Below are the code and all the weights of a small trained network. Each question names an input and a target symbol and asks about switching units off, where a switched-off unit gives its printed mean instead of its output.

import numpy as np


def w(rows, s, z=0):
    codes = np.array(rows[::2]) - 128.0
    scale = np.full(codes.shape[1], s)
    scale[-1] = z or s
    return codes * scale


def norm(h):
    return h / np.sqrt((h * h).mean(-1, keepdims=True) + 1e-5)


def f(y):
    return y / 2 * (1 + np.tanh(0.7978845608 * (y + 0.044715 * y**3)))


def softmax(a):
    e = np.exp(a - a.max(-1, keepdims=True))
    return e / e.sum(-1, keepdims=True)


def log_softmax(a):
    a = a - a.max(-1, keepdims=True)
    return a - np.log(np.exp(a).sum(-1, keepdims=True))


def net(x, mask):
    ids = ['αβεηθτ'.index(c) for c in x.split()]
    T = len(ids)
    res = E[ids] + P[:T]
    r = norm(res)
    for j in range(3):
        rows = slice(2 * j, 2 * j + 2)
        q, k, v = (r @ M[0][rows].T for M in (Q, K, V))
        z = softmax(np.where(np.tri(T) > 0, q @ k.T / 2**0.5, -1e9)) @ v
        o = O[0][rows]
        res = res + np.where(mask[j], z, o[:, -1]) @ o[:, :-1]
    y = f(norm(res) @ A[0][:, :-1].T + A[0][:, -1])
    res = res + np.where(mask[3:15], y, B[0][:, -1]) @ B[0][:, :-1]
    return log_softmax(norm(res)[-1] @ U[:, :-1].T + U[:, -1])


Q, K, V, O, A, B = {}, {}, {}, {}, {}, {}
E = w([
[132,137,120,238,161,129,115],'α',
[134,144,120,242,160,131,117],'β',
[92,98,141,233,167,130,119],'ε',
[77,122,36,114,181,138,214],'η',
[212,86,40,158,150,190,100],'θ',
[175,121,238,8,203,42,82],'τ',
],0.0019)
P = w([
[148,93,39,95,253,5,94],'0',
[150,127,104,169,193,129,203],'1',
[135,167,108,134,251,157,71],'2',
[116,111,68,153,100,77,149],'3',
[102,184,104,142,162,148,52],'4',
[143,111,141,148,136,165,200],'5',
[102,183,130,136,132,171,67],'6',
[119,86,103,133,44,95,144],'7',
[93,172,141,137,92,164,66],'8',
[138,92,182,123,78,187,199],'9',
[93,161,167,125,66,174,75],'10',
[126,82,138,113,9,121,164],'11',
[90,155,179,118,47,171,80],'12',
],0.0025)
Q[0] = w([
[109,103,87,136,97,78,103],'H0',
[126,47,91,202,111,130,247],'H0',
[147,177,96,111,134,136,159],'H1',
[112,136,112,58,139,140,116],'H1',
[120,127,103,96,120,92,64],'H2',
[139,186,191,64,182,152,82],'H2',
],0.011)
K[0] = w([
[152,117,193,120,182,212,176],'H0',
[125,110,157,44,2,212,122],'H0',
[138,136,60,124,168,142,153],'H1',
[95,68,126,56,200,108,142],'H1',
[202,139,92,144,228,179,164],'H2',
[129,141,19,152,207,39,121],'H2',
],0.0071)
V[0] = w([
[130,80,71,92,108,191,115],'H0',
[51,152,102,72,155,114,200],'H0',
[130,83,177,170,131,120,40],'H1',
[131,143,222,94,112,51,130],'H1',
[1,117,203,108,145,88,120],'H2',
[58,132,116,202,117,137,159],'H2',
],0.0039)
O[0] = w([
[85,80,37,227,151,173,129,125],'H0',
[8,79,168,135,3,171,146,157],'H0',
[180,210,86,54,229,164,148,146],'H1',
[84,198,100,210,147,148,161,3],'H1',
[64,50,149,160,189,36,73,83],'H2',
[45,205,118,233,140,116,157,192],'H2',
],0.0032,0.0027)
A[0] = w([
[119,136,181,171,81,166,133,116],'N0',
[153,196,151,128,94,98,162,7],'N1',
[125,190,182,173,155,97,119,29],'N2',
[105,208,180,140,150,129,75,198],'N3',
[132,128,89,143,87,133,126,149],'N4',
[115,130,118,166,150,81,154,118],'N5',
[131,154,104,69,170,112,180,115],'N6',
[169,155,101,122,195,162,80,129],'N7',
[201,1,175,58,140,31,126,4],'N8',
[119,92,77,134,147,155,158,151],'N9',
[123,101,172,133,144,122,8,49],'N10',
[115,194,214,116,148,92,77,15],'N11',
],0.0066,0.0032)
B[0] = w([
[89,107,97,112,112,93,107,175],'N0',
[88,134,171,168,107,98,141,104],'N1',
[96,148,140,80,125,135,88,146],'N2',
[174,109,133,133,151,128,120,253],'N3',
[122,112,162,134,178,130,130,162],'N4',
[121,99,121,80,124,149,112,142],'N5',
[126,62,131,164,131,82,110,136],'N6',
[72,104,133,126,109,101,137,217],'N7',
[100,3,181,106,197,36,102,191],'N8',
[171,140,147,142,133,106,93,181],'N9',
[148,96,154,152,186,72,141,150],'N10',
[91,146,59,168,97,205,90,161],'N11',
],0.0067,0.0036)
U = w([
[145,160,145,124,121,100,160,5],'α',
[141,213,214,157,105,83,165,114],'β',
[124,185,122,16,153,195,94,129],'ε',
[50,127,90,140,29,155,160,182],'η',
[253,125,71,195,162,175,120,126],'θ',
[137,35,156,135,161,33,113,139],'τ',
],0.0054,0.003)

Each question gives the input, a string of symbols that net reads in full, and the target symbol t.
The units are the heads (2 rows each of Q, K, V and O) and the neurons (one row each of A and B). Each row of codes is followed by its name. A weight is (code - 128) times the scale printed after its matrix; where a second scale follows, it is the last column's (O, A, B and U).
mask holds one flag per unit, heads first, then neurons. A switched-off unit (its flag False) gives its mean, the last column of its rows in O or B, instead of its output. The means were averaged over made-up inputs and are rounded, as every weight is.
A unit's drop is (log p(t) with every unit on - log p(t) with that unit switched off) / (log p(t) with every unit on - log p(t) with every unit switched off).
The circuit of an input: a set's keep is (log p(t) with only the set's units on - log p(t) with every unit switched off) / (log p(t) with every unit on - log p(t) with every unit switched off). Starting from the 12 units with the biggest drops (on a tie, the unit counted first), units are removed one at a time, each time the one whose removal leaves the highest keep (on an exact tie, the one counted first), for as long as the keep stays at least 0.8.
circuit, biggest first: the units of the circuit, biggest drop first
most important unit: the unit with the biggest drop
top k neurons: the k neurons with the biggest drops, biggest first
which heads matter: for each layer, one digit per head in row order, 1 if its drop is at least 0.15 and else 0, layers parted by /
input ε η β θ β η η α β ε, target ε: which heads matter	111
input ε τ β β ε β, target ε: top 2 neurons	(N2, N8)
input η η α α, target η: circuit, biggest first	(H0, N8)
input ε β ε θ θ η β θ η, target θ: circuit, biggest first	(N7, N8, N2)
input η η ε ε θ β η α, target η: circuit, biggest first	(N3, N8)
input ε η β η ε β β θ β θ β θ, target θ: which heads matter	100
input η ε τ τ ε η η η η, target η: circuit, biggest first	(N8, H0)
input η β η β α θ β β θ θ α β α, target ε: circuit, biggest first	(H1, N8)
input τ ε θ ε β β β β, target β: most important unit	H2
input η η θ η ε ε η ε θ α, target θ: circuit, biggest first	(H0, N8)
input τ ε α τ β β α α, target β: top 4 neurons	(N1, N8, N11, N0)
input τ β θ β, target θ: circuit, biggest first	(N8, H0)
input τ β η ε η ε, target η: top 2 neurons	(N8, N0)
input η ε θ θ β α, target θ: circuit, biggest first	(N8)
input β θ ε ε η η η, target ε: top 3 neurons	(N8, N7, N10)
input τ ε ε β ε α, target ε: top 4 neurons	(N2, N8, N5, N10)
input β β η τ η β τ, target θ: circuit, biggest first	(N11, N3)
input η τ η τ η η β θ α θ θ ε τ, target η: which heads matter	110
input θ β ε ε, target ε: which heads matter	001
input ε τ ε η θ θ β β θ β η τ ε, target θ: which heads matter	000
input ε τ η ε θ β, target θ: top 2 neurons	(N8, N10)
input β η α β, target η: most important unit	H0
input ε α θ η, target θ: which heads matter	000
input θ τ θ η θ τ η η τ τ η, target η: top 4 neurons	(N8, N3, N2, N0)
input ε β τ η θ η η ε, target η: top 2 neurons	(N8, N3)
input η ε α α θ ε, target θ: which heads matter	100
input α ε ε η τ β α β τ, target θ: which heads matter	010
input τ θ η η β τ β θ β τ η τ τ, target η: most important unit	N11
input θ β α β β α, target β: top 3 neurons	(N8, N11, N1)
input ε η η τ τ β τ α η, target ε: top 2 neurons	(N8, N7)
